[125 128  48 123 124 124] = Nupa
[130  95 120 126 112 133] = viga
[127 130 120 126 187 127] = Fefo
[125 118 120 115  64 134] = bekom
[125 128  48 123 121 124] = Gomi
[135  28 112 137 116 135] = Madas
[126 129  34 131 131 120] = pak
[128 119 130 123 206 131] = Bubel
[124 128  75 123 130 125] = gope
[123 111 123 123 123 130] = zupu
find: [126 129  34] -> pak
dup zupu:  -> [123]

[150 122 176 191 143] : viga
[168 142 151 168 127] : Bubel
[ 90  93 109 139  88] : pak
[146 131 157 182 140] : zupu
[ 98 100 100  73 111] : Nupa
[150 148 142 178 141] : Madas
[ 51 197 135  48 147] : mal
[ 86  86 112 136  86] : bekom
[ 92 148 118  75 143] : gope
dup bekom:  -> [86]
tags:
[75] -> j477
[191] -> j816
[168] -> j577
[148] -> j225
[139] -> j17
[74] -> j475
key gope 3:  -> j477
dup Bubel:  -> [168]
find: [168 142 151 168 127] -> Bubel
find: [ 86 112] -> bekom
find: [150 122 176 191 143] -> viga

[153 109 116  86  50  79 180 149] -> mal
[159 105 120  83  53  56 185 185] -> Gomi
[126 128 116 124 126 122 125 129] -> Madas
[148 113 125 101  38  91 165 146] -> Bubel
[148 113 125 101  63  91 165 146] -> pak
Table of tags by key:
[122] -> j683
[128] -> j31
[56] -> j573
key Madas 5:  -> j683
dup Gomi:  -> [185]
find: [159 105 120  83  53  56 185 185] -> Gomi

[111 125 138 132 194  58 177  57 142 172 145 121  96 151 119 103 149 134
  91 155 148  53 145 171 123 109 124  50  88 164 126 127 163 132 108 133
 114 121 132  99 141 161 157 111 127] -> gope
[129 125 130 132 125 128 117 146 127 133 112 119 145 125 126 131 126 131
 135 124 127 147 127 119 125 129 124 148 136 121 126 127 122 131 129 131
 128 125 132 132 129 123 124 128 127] -> dal
[111 125 138 132 121 142 177  57 145  96 194 172  58 151 119 103 149 134
  91 155 148  53 145 171 123 109 124  50  88 164 126 127 163 132 108 133
 114 121 132  99 126 117 119 131 127] -> mal
[131 125 128 131 127 126 109 158 124 139 100 111 158 121 127 135 123 130
 142 120 123 160 124 112 126 133 125 161 143 115 126 127 115 131 108 133
 114 121 132  98 141 161 157 111 127] -> Gomi
find: [121 142 177  57 145  96 194 172  58] -> mal
order: [ 50  53  57  58  88  91  96  99 103 108 109 111 114 117 119 119 121 121
 123 124 125 126 126 127 127 131 132 132 132 133 134 138 142 145 145 148
 149 151 155 163 164 171 172 177 194] -> mal

[132 105 153  58 124 153 114 105 130 132 132 172 129 177] : Gomi
[163 103 135 151 101  98 104 171  99 125 102  95  65  97] : zupu
[125 106 151  65 122 151 111 109 146 134 124 169 189 180] : bekom
[126 144 149  91 182 143 180 117 161  80 177 158 215 159] : pak
[100 184 139 135 106 131  69 123 143 157 173 117 168 139] : gope
[157 134 135 169 150  93 157 169 122  84 143  88 112  84] : Nupa
[152 128 136 185 144  85 150 150 112  89 143  75  74  64] : Fefo
[ 69 157 168 139 106 100 173 131 184 143 136 139 117 123] : dal
[112  98 149  99 111 137  98  87 143 142 118 147 189 151] : Madas
[173 123 143 139 136 140 139 139 117 106 131 157 139 168] : viga
order: [168 139 157 131 106 117 139 139 140 136 139 143 123 173] -> viga
order: [123 117 139 136 143 184 131 173 100 106 139 168 157  69] -> dal
loc: [93] -> Nupa, 5
dup viga:  -> [139]

[145 135 105 168  68 121 132 122 106  83 166 101  97 152 129  76 121 135
 177 125 125 177 155 136  76 193 151 149 116 170 149  93  85 156 125]  bekom
[123 164 168 143  93 138 122  89  92 166 127 100  93 110  63 116 165 152
 188 149 136  93 143 155  70 172 128  86 143 100 125 119  94 148 155]  Madas
[145 135 132 168  68 121 132 122 106  83 166 101  97 152 129  76 121 135
 177 125 125  70 149 152 155 193 169 104 134 132 149  97  81 143 125]  Bubel
find: [123 164 168 143  93 138 122  89  92 166 127 100  93 110  63 116 165 152
 188 149 136  93 143 155  70 172 128  86 143 100 125 119  94 148 155] -> Madas
find: [149 152 155 193 169 104] -> Bubel
tags:
[94] -> j154
[82] -> j199
[80] -> j640
[149] -> j394
[81] -> j248
[85] -> j657
key Bubel 32:  -> j248
find: [145 135 105 168  68 121 132 122 106  83 166 101  97 152 129  76 121 135
 177 125 125 177 155 136  76 193 151 149 116 170 149  93  85 156 125] -> bekom
find: [ 93 143 155  70] -> Madas

[136 150 125 110 117 140  79 122 152 108  86 142 150 125 164 148 167  97
 118 113  99  89 167 110 164 154] = Bubel
[136 150 125 110 117 140  79 122 152 108  86 142 150 125 164 148 167 161
 151 151 153  93 153 152 113 113] = pak
[196 127 152 139 136 130 130 144 124 147 128 113 112 148 124  56 114 102
 123 102 107 134  89  93 147 138] = viga
[140 146  93 110 106 125 174  95 109  94  96 115 152 107  96 107  89 164
 115 154 158 100 124 142  88 103] = zupu
[136 150 125  79 110 117 140 122 152 108 129 142 150 125 164 148 167 161
 151 151 153  93 153 152 126 113] = bekom
key -> tag
[174] -> j373
[108] -> j96
[94] -> j121
[154] -> j172
[147] -> j280
key zupu 9:  -> j121
find: [196 127 152 139 136 130 130 144 124 147 128 113 112 148 124  56 114 102
 123 102 107 134  89  93 147 138] -> viga
find: [136 150 125 110 117 140  79 122 152 108  86 142 150 125 164 148 167 161
 151 151 153  93 153 152 113 113] -> pak

[137 112 101 130 137 158  90 160 132 128 128 154 111 125 124  91 127 111
 139 127 146 130 130 144 121 153 120 139 127] -> zupu
[132 122 106 207 134 119 134 141 127  99 122 146 110 114 126 143 137 165
 129 124 129 136 118 161 144 136 132 128 120] -> Fefo
[114 141 134 125 132 118 129 126 161 122 132 146 207 128 136 134 165 119
 122 127 136 129 144 137 120 106  99 110 143] -> Madas
[113 106 114 113 136 120 152 116 137 106 170 126 133 152 139 140 128 143
 124 127 146 128  99 139 144 103 129 126 151] -> pak
[170 124 152 140 152 137 106 146 133 127 136 126 128 143  99 103 126 120
 139 144 116 139 151 106 129 114 113 128 114] -> gope
find: [137 112 101 130 137 158  90 160 132 128 128 154 111 125 124  91 127 111
 139 127 146 130 130 144 121 153 120 139 127] -> zupu
order: [122 143 114 136 127 125 110 161 119 106 132 136 129 118 120 122  99 132
 137 126 207 141 134 129 128 144 165 134 146] -> Madas
find: [113 106 114 113 136 120 152 116 137 106 170 126 133 152 139 140 128 143
 124 127 146 128  99 139 144 103 129 126 151] -> pak
order: [ 99 103 106 106 113 113 114 116 120 124 126 126 127 128 128 129 133 136
 137 139 139 140 143 144 146 151 152 152 170] -> pak

[137 116 134 108 109 139  88 137 151 116 139  88  96  80 149 162 155 153
 131 133 138 164 145 122 126 105 125 141 139 119 152 134] : Fefo
[ 87 103 127 135 158 148 190  87 142 133 150 190 140 189 142  88 116  90
 146 171  91 109 145 191 145 172 202 120 145 138 138  91] : mal
[ 97 103 136 121 139 152 148  97 162 121 145 148 120 141 152 122 130 111
 144 163 104 138 145 164  95 140 176 135 149 125 119  97] : gope
[ 84 113 130 129 162 143 194  84 145 124 150 194 167 182 132  89  96  81
 144 159  79 108 145 174  78 160 175 124 143 117 154  71] : pak
loc: [158] -> mal, 4
order: [ 87  87  88  90  91  91 103 109 116 120 127 133 135 138 138 140 142 142
 145 145 145 146 148 150 158 171 172 189 190 190 191 202] -> mal

[ 84  95 133  84] : Madas
[100  86  80 100] : dal
[138  90 142 138] : bekom
[116 101 156 116] : Fefo
[146 137  58 146] : viga
[161  87  81 161] : Gomi
[101  74 100 101] : zupu
[87 75 78 87] : mal
[ 79 106  90  79] : Bubel
[100 114 151 100] : Nupa
[146  99  54 146] : pak
find: [87 75 78 87] -> mal
loc: [54] -> pak, 2
tags:
[102] -> j163
[146] -> j218
[100] -> j951
[101] -> j760
key zupu 3:  -> j760

[139  43 203 114 176 141]  mal
[116 108 105 108 121 130]  Nupa
[130 195 143 113  55 194]  dal
[139  43  93 114 176  79]  Gomi
[ 55 151 142  77  77 138]  Madas
[135 130  54 159 112 156]  viga
[ 77 172  92 143  67 175]  zupu
[165 195 182 113  59 182]  bekom
[157 197 122 162  61 194]  pak
[ 92  61  90 113 154  88]  Bubel
loc: [121] -> Nupa, 4
order: [182  59 113 182 195 165] -> bekom
loc: [159] -> viga, 3
dup Madas:  -> [77]
dup bekom:  -> [182]

[174 137 147 115 101 123 159 152 130 194 182  98  74 167 136 101 121 112
  95 131 162  86 109 137 114 157  74 113  99 145 109 166  87 133 169 127
 117 118 103 125 162 115 132 144  76  74 136 106  88 114 151 137  76 135] : gope
[127 167 139 145 147 176  70 108 130 128 133 147 168  29 146 176 121 133
 123  80  89 141 109 135 134 133 140 164 151 176 138 142 174 155 157 133
  79 175 136 143 125 121 106 141 144 172 176 163 153 147 119 127 156 147] : dal
[174 137 147 115 101 123 159 152 130 194 182  98  74 167 136 101 121 112
  95 131 162  86 109 137 114 157  74 113  99 145 109 166  87 133 138 139
 120  99  85 108 161 113 139 140  87 118 144  92  92 107 163 130  86 138] : mal
key -> tag
[133] -> j863
[147] -> j142
[155] -> j669
key dal 33:  -> j669
find: [127 167 139 145 147 176  70 108 130 128 133 147 168  29 146 176 121 133
 123  80  89 141 109 135 134 133 140 164 151 176 138 142 174 155 157 133
  79 175 136 143 125 121 106 141 144 172 176 163 153 147 119 127 156 147] -> dal
find: [174 137 147 115 101 123 159 152 130 194 182  98  74 167 136 101 121 112
  95 131 162  86 109 137 114 157  74 113  99 145 109 166  87 133 138 139
 120  99  85 108 161 113 139 140  87 118 144  92  92 107 163 130  86 138] -> mal
loc: [168] -> dal, 12

[137 143 134 161 135 111  99 131 117 144 122 167 112 123 156 142 118 152
 106 108 120 122 139 161 117  98 121 133 114 144  95 153 121 118 139 150] -> Madas
[142 188 144 143 178 153  87 228  88 106 137 157 122  94 174 193 137  98
  90 101  86 157  99 216 137 151 115  87 120 117 153  84  72 155 174 103] -> pak
[121 158 102 145 127 124 157 126 133 145 134 105 119 142 159 142 154  51
 124 173 134 136 137 154 140 167 135  80 120 147 130 105  86 120 156  52] -> dal
[120 139 106 132 118 125 164 112 139 140 133  99 125 144 138 127 148  70
 136 169 141 130 137 128 132 161 138  97 125 135 128 112 105 120 139  70] -> mal
[122 136 120 107 133 149 153 148 130 113 137  93 139 127 121 135 146  78
 138 151 126 143 113 124 114 171 134 101 138  95 144  87 109 143 136  83] -> Nupa
find: [ 95 144] -> Nupa
find: [120 139 106 132 118 125 164 112 139 140 133  99 125 144 138 127 148  70
 136 169 141 130 137 128 132 161 138  97 125 135 128 112 105 120 139  70] -> mal
Table of tags by key:
[87] -> j960
[99] -> j738
[153] -> j925
[164] -> j910
[174] -> j313
[157] -> j390
key pak 6:  -> j960
find: [122 136 120 107 133 149 153 148 130 113 137  93 139 127 121 135 146  78
 138 151 126 143 113 124 114 171 134 101 138  95 144  87 109 143 136  83] -> Nupa

[ 95 113  65  95 115 128 140 138 123  90  95 120 101 137 102 128  95 119
 113 119 149  95 140  78 194 159 163 160 138  37 154 121 112 107 106 136] : Fefo
[128 165 157 129 161 106 118  81 145 107 150 129 124 154 181 135 162 123
 115 109 128 175  73 188 113 120 154 120 103 121 150 116 134 106 138 118] : zupu
[140 119 121 145  90 152 156 213 175 125 122 110 115 169 112 118 126 136
 132  89  93  87 186 115 132 115 141 172 137 140 130 147 143 120 164 150] : viga
[133 134 173 135 132 137 129 130 169  59 132 137 106 171 145 118 138 126
 127  57 140 164 133 120  89 128 170 168  86 126 131 116 140 113 185 133] : pak
[101 123 119 107 112 138 113 121  95 159 120 160 138  36 119 128  90 140
 149 194 128  90 137 115 163 140  65  78 154 136 102 117  95 159 106 113] : gope
[128 165 157 129 161 106 118  81 145 107 150 129 124 154 181 135 162 123
 115 109 128 175  73 188 113 120 154 120 103 121 150 116 134 106 138 133] : Nupa
[118 135 146 122 159 113  90  71 109 106 125 141 129 113 143 132 125 120
 138 122 186 221  85 126 101 137 142 129  89 125 137 114 116 133 123 122] : dal
[106  37 140 163 117 154 138 102  95 101 137 160 149  78  90  65 107 123
 119 113 121 136 113 112 140 160 115 194 159  95 138 120 128 128 119  90] : mal
[127 111  59 131 100 128 133 174 110 198 100  88 137 107  85 135 102 133
 150 148 104  87 152 107 167 123 111 131 166 149 137 180 117 147 102 138] : Gomi
order: [ 36  65  78  90  90  95  95 101 102 106 107 112 113 113 115 117 119 119
 120 121 123 128 128 136 137 138 138 140 140 149 154 159 159 160 163 194] -> gope
find: [133 134 173 135 132 137 129 130 169  59 132 137 106 171 145 118 138 126
 127  57 140 164 133 120  89 128 170 168  86 126 131 116 140 113 185 133] -> pak
order: [136  95 113  65  95 115 128 140 138 123  90  95 120 101 137 102 128  95
 119 113 119 149  95 140  78 194 159 163 160 138  37 154 121 112 107 106] -> Fefo
Table of tags by key:
[159] -> j779
[65] -> j86
[106] -> j995
[115] -> j593
[140] -> j76
key gope 25:  -> j76
find: [128 165 157 129 161 106 118  81 145 107 150 129 124 154 181 135 162 123
 115 109 128 175  73 188 113 120 154 120 103 121 150 116 134 106 138 118] -> zupu
find: [127  57 140 164 133 120  89 128 170 168  86 126] -> pak

